Below are the code and all the weights of a small trained network. Each question names an input and a target symbol and asks about switching units off, where a switched-off unit gives its printed mean instead of its output.

import numpy as np


def w(rows, s, z=0):
    codes = np.array(rows[::2]) - 128.0
    scale = np.full(codes.shape[1], s)
    scale[-1] = z or s
    return codes * scale


def softmax(a):
    e = np.exp(a - a.max(-1, keepdims=True))
    return e / e.sum(-1, keepdims=True)


def log_softmax(a):
    a = a - a.max(-1, keepdims=True)
    return a - np.log(np.exp(a).sum(-1, keepdims=True))


def net(x, mask):
    ids = ['ΓΞΠαζθλτω'.index(c) for c in x.split()]
    T = len(ids)
    res = E[ids] + P[:T]
    u = 0
    for l in range(3):
        r = res
        for j in range(2):
            rows = slice(4 * j, 4 * j + 4)
            q, k, v = (r @ M[l][rows].T for M in (Q, K, V))
            z = softmax(np.where(np.tri(T) > 0, q @ k.T / 4**0.5, -1e9)) @ v
            o = O[l][rows]
            res = res + np.where(mask[u + j], z, o[:, -1]) @ o[:, :-1]
        u += 2
    return log_softmax(res[-1] @ U[:, :-1].T + U[:, -1])


Q, K, V, O = {}, {}, {}, {}
E = w([
[120,116,171,202,94,4],'Γ',
[173,100,140,145,237,157],'Ξ',
[123,75,209,55,138,97],'Π',
[108,193,67,198,69,216],'α',
[103,109,196,89,144,45],'ζ',
[167,38,101,180,155,160],'θ',
[98,236,195,62,107,155],'λ',
[130,50,162,125,73,87],'τ',
[166,116,182,49,161,237],'ω',
],0.011)
P = w([
[86,143,100,147,131,109],'0',
[233,179,19,81,106,48],'1',
[50,55,99,161,69,127],'2',
[208,163,188,174,61,158],'3',
[254,162,14,43,204,73],'4',
[49,50,125,152,127,133],'5',
[232,160,242,190,77,164],'6',
],0.01)
Q[0] = w([
[52,133,56,97,209,81],'L0H1',
[182,135,188,203,162,77],'L0H1',
[1,176,121,18,154,164],'L0H1',
[92,98,60,184,168,87],'L0H1',
[240,231,30,150,96,133],'L0H2',
[94,94,75,179,213,6],'L0H2',
[225,163,183,110,226,157],'L0H2',
[187,12,58,201,139,118],'L0H2',
],0.0093)
K[0] = w([
[39,133,39,75,151,97],'L0H1',
[125,158,195,194,105,106],'L0H1',
[133,144,22,51,95,81],'L0H1',
[77,108,92,138,106,146],'L0H1',
[60,66,153,210,176,204],'L0H2',
[120,156,17,121,154,114],'L0H2',
[189,106,207,211,254,151],'L0H2',
[187,80,54,157,106,157],'L0H2',
],0.011)
V[0] = w([
[108,137,119,104,197,165],'L0H1',
[170,66,93,133,70,175],'L0H1',
[174,96,82,29,48,117],'L0H1',
[2,48,158,86,100,175],'L0H1',
[104,86,74,54,120,143],'L0H2',
[129,89,176,121,44,161],'L0H2',
[96,127,152,132,136,90],'L0H2',
[87,109,195,155,130,151],'L0H2',
],0.0094)
O[0] = w([
[73,157,113,72,152,93,28],'L0H1',
[142,113,65,119,155,254,207],'L0H1',
[153,23,92,127,139,156,122],'L0H1',
[164,59,219,7,141,161,3],'L0H1',
[132,79,70,81,124,210,82],'L0H2',
[183,55,192,70,170,164,114],'L0H2',
[122,95,164,111,70,66,90],'L0H2',
[152,89,166,107,187,70,49],'L0H2',
],0.0073,0.0029)
Q[1] = w([
[106,220,179,158,121,123],'L1H1',
[90,116,119,157,228,119],'L1H1',
[115,161,189,150,103,83],'L1H1',
[105,147,133,143,118,146],'L1H1',
[142,160,36,189,152,162],'L1H2',
[88,117,120,173,151,158],'L1H2',
[98,221,99,92,133,177],'L1H2',
[204,212,182,79,11,254],'L1H2',
],0.0082)
K[1] = w([
[45,132,171,174,144,173],'L1H1',
[63,119,69,119,166,82],'L1H1',
[91,70,194,178,156,151],'L1H1',
[112,148,128,158,95,121],'L1H1',
[209,68,13,123,117,64],'L1H2',
[168,105,98,204,159,47],'L1H2',
[121,251,99,3,73,115],'L1H2',
[231,175,232,128,13,204],'L1H2',
],0.0064)
V[1] = w([
[224,132,148,139,93,144],'L1H1',
[87,81,84,151,141,104],'L1H1',
[77,104,75,87,67,117],'L1H1',
[9,96,210,186,140,182],'L1H1',
[49,44,91,148,164,104],'L1H2',
[172,154,130,140,180,138],'L1H2',
[160,94,124,146,112,119],'L1H2',
[88,147,216,175,149,188],'L1H2',
],0.011)
O[1] = w([
[114,120,40,145,38,80,186],'L1H1',
[160,97,171,160,137,150,156],'L1H1',
[47,123,134,142,206,151,138],'L1H1',
[178,31,74,77,140,219,3],'L1H1',
[187,230,152,189,243,123,71],'L1H2',
[164,99,191,140,105,138,164],'L1H2',
[137,113,125,191,85,78,181],'L1H2',
[130,187,64,140,69,254,40],'L1H2',
],0.0068,0.0055)
Q[2] = w([
[6,116,174,124,122,84],'L2H1',
[121,142,82,108,146,189],'L2H1',
[119,214,162,75,115,118],'L2H1',
[132,95,159,194,99,140],'L2H1',
[188,195,82,141,155,103],'L2H2',
[230,145,38,90,158,129],'L2H2',
[86,42,130,173,157,114],'L2H2',
[170,129,146,151,93,145],'L2H2',
],0.019)
K[2] = w([
[101,112,8,43,200,141],'L2H1',
[171,197,140,77,70,171],'L2H1',
[112,194,96,108,137,20],'L2H1',
[68,89,139,145,139,167],'L2H1',
[147,134,5,135,197,80],'L2H2',
[226,133,12,127,85,135],'L2H2',
[114,147,200,138,85,91],'L2H2',
[120,85,98,198,99,141],'L2H2',
],0.015)
V[2] = w([
[254,73,105,103,109,21],'L2H1',
[69,159,178,99,37,109],'L2H1',
[170,150,172,250,156,146],'L2H1',
[106,25,179,148,152,24],'L2H1',
[93,17,102,217,205,230],'L2H2',
[65,143,163,69,121,161],'L2H2',
[74,90,218,243,138,163],'L2H2',
[218,18,142,35,173,44],'L2H2',
],0.0099)
O[2] = w([
[33,129,84,183,161,86,191],'L2H1',
[107,135,175,97,82,73,130],'L2H1',
[151,51,102,105,192,110,235],'L2H1',
[96,160,65,84,166,84,254],'L2H1',
[22,109,151,152,121,12,12],'L2H2',
[149,96,97,133,174,92,24],'L2H2',
[73,128,72,86,161,120,221],'L2H2',
[174,57,146,123,23,141,127],'L2H2',
],0.011,0.0059)
U = w([
[154,255,27,207,82,20,113],'Γ',
[243,154,120,175,161,80,198],'Ξ',
[177,28,77,63,78,75,100],'Π',
[67,229,164,239,98,161,130],'α',
[113,124,163,11,136,26,139],'ζ',
[105,47,71,205,153,149,106],'θ',
[49,177,68,20,78,229,145],'λ',
[83,72,54,185,2,75,1],'τ',
[117,86,197,158,83,124,229],'ω',
],0.0067,0.0051)

Each question gives the input, a string of symbols that net reads in full, and the target symbol t.
The units are the heads (4 rows each of Q, K, V and O). Each row of codes is followed by its name. A weight is (code - 128) times the scale printed after its matrix; where a second scale follows, it is the last column's (O and U).
mask holds one flag per head, layer by layer. A switched-off head (its flag False) gives its mean, the last column of its rows in O, instead of its output. The means were averaged over made-up inputs and are rounded, as every weight is.
A unit's drop is (log p(t) with every unit on - log p(t) with that unit switched off) / (log p(t) with every unit on - log p(t) with every unit switched off).
The circuit of an input: a set's keep is (log p(t) with only the set's units on - log p(t) with every unit switched off) / (log p(t) with every unit on - log p(t) with every unit switched off). Starting from all 6 units, units are removed one at a time, each time the one whose removal leaves the highest keep (on an exact tie, the one counted first), for as long as the keep stays at least 0.8.
units of the circuit, in order: the units of the circuit, biggest drop first
most important unit: the unit with the biggest drop
which heads matter: for each layer, one digit per head in row order, 1 if its drop is at least 0.15 and else 0, layers parted by /
input α θ Π, target ω: units of the circuit, in order -> (L2H1 L1H1 L1H2)
input Π α Γ, target τ: most important unit -> L2H2
input θ Π λ, target θ: which heads matter -> 10 / 11 / 10
input λ ω ω, target Ξ: which heads matter -> 10 / 01 / 01
input Ξ Γ Γ θ Ξ θ, target ζ: units of the circuit, in order -> (L1H1 L2H2 L0H1 L2H1)
input λ θ Γ Γ Ξ, target Γ: which heads matter -> 00 / 10 / 10
input ζ α Γ θ θ ω, target Π: units of the circuit, in order -> (L0H1 L2H2 L1H1 L2H1)
input λ Ξ θ, target Ξ: which heads matter -> 10 / 01 / 01
input Γ Γ ζ Ξ α τ, target λ: which heads matter -> 11 / 00 / 01
input Γ Γ Γ Γ ω Γ, target λ: units of the circuit, in order -> (L2H2 L0H2)
input θ ω λ Ξ ω Γ, target θ: units of the circuit, in order -> (L1H1 L2H1)
input τ θ Ξ θ Π Π, target Γ: which heads matter -> 10 / 10 / 10
input λ ζ θ Ξ θ ω, target Ξ: units of the circuit, in order -> (L0H1 L2H2 L1H2)
input ζ Ξ τ α, target α: units of the circuit, in order -> (L2H2 L2H1 L1H2 L1H1)
input θ Ξ τ ω ω Π, target θ: units of the circuit, in order -> (L2H1 L1H2 L1H1)
input Π τ α α Ξ θ, target τ: most important unit -> L1H1
input ω Γ Π, target α: units of the circuit, in order -> (L2H1 L1H2 L0H1 L1H1)
input α Ξ θ, target ω: which heads matter -> 10 / 11 / 10
input τ θ Γ, target Γ: which heads matter -> 11 / 00 / 11
input Γ Ξ τ ζ λ Γ, target λ: most important unit -> L0H2
